Here is a tiny trained network, its code and every weight. The questions are about switching its units off for an input and a target symbol, where a switched-off unit gives its printed mean instead of its output.

import numpy as np


def w(rows, s, z=0):
    codes = np.array(rows[::2]) - 128.0
    scale = np.full(codes.shape[1], s)
    scale[-1] = z or s
    return codes * scale


def norm(h):
    return h / np.sqrt((h * h).mean(-1, keepdims=True) + 1e-5)


def f(y):
    return y / 2 * (1 + np.tanh(0.7978845608 * (y + 0.044715 * y**3)))


def softmax(a):
    e = np.exp(a - a.max(-1, keepdims=True))
    return e / e.sum(-1, keepdims=True)


def log_softmax(a):
    a = a - a.max(-1, keepdims=True)
    return a - np.log(np.exp(a).sum(-1, keepdims=True))


def net(x, mask):
    ids = ['δεζηλμξπστφψ'.index(c) for c in x.split()]
    T = len(ids)
    res = E[ids] + P[:T]
    u = 0
    for l in range(3):
        q, k, v = (norm(res) @ M[l].T for M in (Q, K, V))
        z = softmax(np.where(np.tri(T) > 0, q @ k.T / 2**0.5, -1e9)) @ v
        res = res + np.where(mask[u], z, O[l][:, -1]) @ O[l][:, :-1]
        u += 1
        y = f(norm(res) @ A[l][:, :-1].T + A[l][:, -1])
        res = res + np.where(mask[u : u + 4], y, B[l][:, -1]) @ B[l][:, :-1]
        u += 4
    return log_softmax(norm(res)[-1] @ U[:, :-1].T + U[:, -1])


Q, K, V, O, A, B = {}, {}, {}, {}, {}, {}
E = w([
[66,96,250],'δ',
[161,108,140],'ε',
[81,122,65],'ζ',
[72,151,24],'η',
[115,61,115],'λ',
[131,109,91],'μ',
[118,71,159],'ξ',
[107,198,132],'π',
[194,90,37],'σ',
[78,180,98],'τ',
[145,198,59],'φ',
[201,65,108],'ψ',
],0.02)
P = w([
[88,157,208],'0',
[199,155,131],'1',
[55,7,68],'2',
[75,186,192],'3',
[198,154,132],'4',
[52,13,67],'5',
],0.013)
Q[0] = w([
[85,178,164],'0.h0',
[140,254,118],'0.h0',
],0.028)
K[0] = w([
[18,203,164],'0.h0',
[19,252,22],'0.h0',
],0.018)
V[0] = w([
[70,181,150],'0.h0',
[254,19,128],'0.h0',
],0.0043)
O[0] = w([
[84,162,159,76],'0.h0',
[202,4,47,252],'0.h0',
],0.0047,0.0022)
A[0] = w([
[90,131,171,42],'0.n0',
[135,119,216,48],'0.n1',
[213,216,216,140],'0.n2',
[255,85,164,3],'0.n3',
],0.009,0.0031)
B[0] = w([
[191,94,123,114],'0.n0',
[206,177,110,137],'0.n1',
[131,254,219,211],'0.n2',
[25,155,133,253],'0.n3',
],0.015,0.0022)
Q[1] = w([
[118,185,253],'1.h0',
[18,65,138],'1.h0',
],0.024)
K[1] = w([
[85,166,221],'1.h0',
[88,4,146],'1.h0',
],0.025)
V[1] = w([
[205,206,166],'1.h0',
[18,3,81],'1.h0',
],0.0037)
O[1] = w([
[215,190,122,43],'1.h0',
[3,33,146,255],'1.h0',
],0.0035,0.0025)
A[1] = w([
[188,180,78,86],'1.n0',
[224,133,164,2],'1.n1',
[85,250,88,152],'1.n2',
[91,155,21,93],'1.n3',
],0.023,0.0044)
B[1] = w([
[198,198,147,153],'1.n0',
[79,182,252,149],'1.n1',
[144,38,12,254],'1.n2',
[147,61,100,246],'1.n3',
],0.022,0.0089)
Q[2] = w([
[158,199,245],'2.h0',
[254,176,110],'2.h0',
],0.027)
K[2] = w([
[136,225,213],'2.h0',
[253,209,73],'2.h0',
],0.023)
V[2] = w([
[96,194,190],'2.h0',
[85,254,255],'2.h0',
],0.0085)
O[2] = w([
[143,113,77,69],'2.h0',
[163,84,3,10],'2.h0',
],0.014,0.013)
A[2] = w([
[40,188,45,15],'2.n0',
[2,194,147,115],'2.n1',
[133,210,114,7],'2.n2',
[39,145,57,97],'2.n3',
],0.021,0.011)
B[2] = w([
[218,2,95,130],'2.n0',
[132,140,59,255],'2.n1',
[53,168,141,128],'2.n2',
[78,158,159,198],'2.n3',
],0.028,0.0045)
U = w([
[254,102,181,67],'δ',
[187,159,112,254],'ε',
[38,128,136,2],'ζ',
[158,73,96,80],'η',
[37,202,220,30],'λ',
[162,181,208,211],'μ',
[119,210,119,216],'ξ',
[176,57,113,123],'π',
[144,73,208,144],'σ',
[82,108,70,25],'τ',
[151,121,66,179],'φ',
[55,184,69,137],'ψ',
],0.026,0.0098)

Each question gives the input, a string of symbols that net reads in full, and the target symbol t.
The units are the heads (2 rows each of Q, K, V and O) and the neurons (one row each of A and B). Each row of codes is followed by its name. A weight is (code - 128) times the scale printed after its matrix; where a second scale follows, it is the last column's (O, A, B and U).
mask holds one flag per unit, layer by layer, with each layer's heads first. A switched-off unit (its flag False) gives its mean, the last column of its rows in O or B, instead of its output. The means were averaged over made-up inputs and are rounded, as every weight is.
A unit's drop is (log p(t) with every unit on - log p(t) with that unit switched off) / (log p(t) with every unit on - log p(t) with every unit switched off).
The circuit of an input: a set's keep is (log p(t) with only the set's units on - log p(t) with every unit switched off) / (log p(t) with every unit on - log p(t) with every unit switched off). Starting from the 12 units with the biggest drops (on a tie, the unit counted first), units are removed one at a time, each time the one whose removal leaves the highest keep (on an exact tie, the one counted first), for as long as the keep stays at least 0.8.
units of the circuit, in order: the units of the circuit, biggest drop first
most important unit: the unit with the biggest drop
k most important neurons: the k neurons with the biggest drops, biggest first
k most important neurons of layer l: the k neurons of layer l with the biggest drops, biggest first
drop of u: that unit's drop, to one decimal
input ζ π ζ ψ λ, target ζ: most important unit => 0.n2
input δ η δ ψ, target ψ: units of the circuit, in order => (0.n3; 2.n1)
input φ ψ ζ λ σ φ, target π: 4 most important neurons => (1.n3; 2.n3; 1.n1; 0.n0)
input ξ δ ζ ζ ξ, target ψ: 2 most important neurons of layer 0 => (0.n3; 0.n2)
input ψ ψ ζ, target σ: 2 most important neurons => (1.n3; 1.n2)
input δ φ τ φ μ, target σ: 3 most important neurons => (1.n3; 0.n2; 1.n2)
input ψ ψ ψ ε, target ε: 2 most important neurons of layer 0 => (0.n2; 0.n3)
input ζ π π μ τ, target φ: 2 most important neurons => (1.n2; 1.n0)
input δ ψ φ, target σ: 3 most important neurons => (1.n3; 1.n2; 2.n1)
input τ ψ δ π, target π: 4 most important neurons => (2.n0; 1.n3; 0.n2; 1.n2)
input σ λ μ τ ψ ε, target σ: 2 most important neurons => (0.n2; 2.n3)
input δ σ ψ ψ ζ, target π: 2 most important neurons => (1.n3; 0.n2)
input ζ δ σ φ δ, target μ: 2 most important neurons => (1.n1; 0.n3)
input μ δ δ ε, target ε: 3 most important neurons of layer 0 => (0.n1; 0.n3; 0.n0)
input ε ψ ζ δ ψ, target λ: most important neuron of layer 0 => (0.n3)
input λ ζ φ, target π: 2 most important neurons => (1.n3; 0.n3)
input ζ ε ψ δ, target ψ: 4 most important neurons => (1.n3; 1.n0; 2.n0; 0.n3)
input λ ψ ψ λ, target ψ: 4 most important neurons => (1.n3; 2.n1; 1.n2; 1.n1)
input μ μ ψ ζ λ, target ζ: 3 most important neurons of layer 1 => (1.n2; 1.n3; 1.n0)
input η τ ψ λ, target ψ: most important neuron of layer 0 => (0.n2)
input τ ψ φ η π, target ξ: 4 most important neurons => (0.n2; 1.n3; 0.n3; 1.n0)
input λ ζ λ ζ π, target ξ: 2 most important neurons => (0.n2; 1.n3)
input ψ η τ, target σ: drop of 0.h0 => 0.3
input σ ψ δ ψ, target ψ: drop of 0.h0 => 0.0
input σ ψ δ ψ ζ, target π: drop of 2.n3 => 0.1
input δ ψ η, target σ: drop of 1.n3 => 1.5
input φ ψ π, target σ: most important neuron of layer 0 => (0.n3)
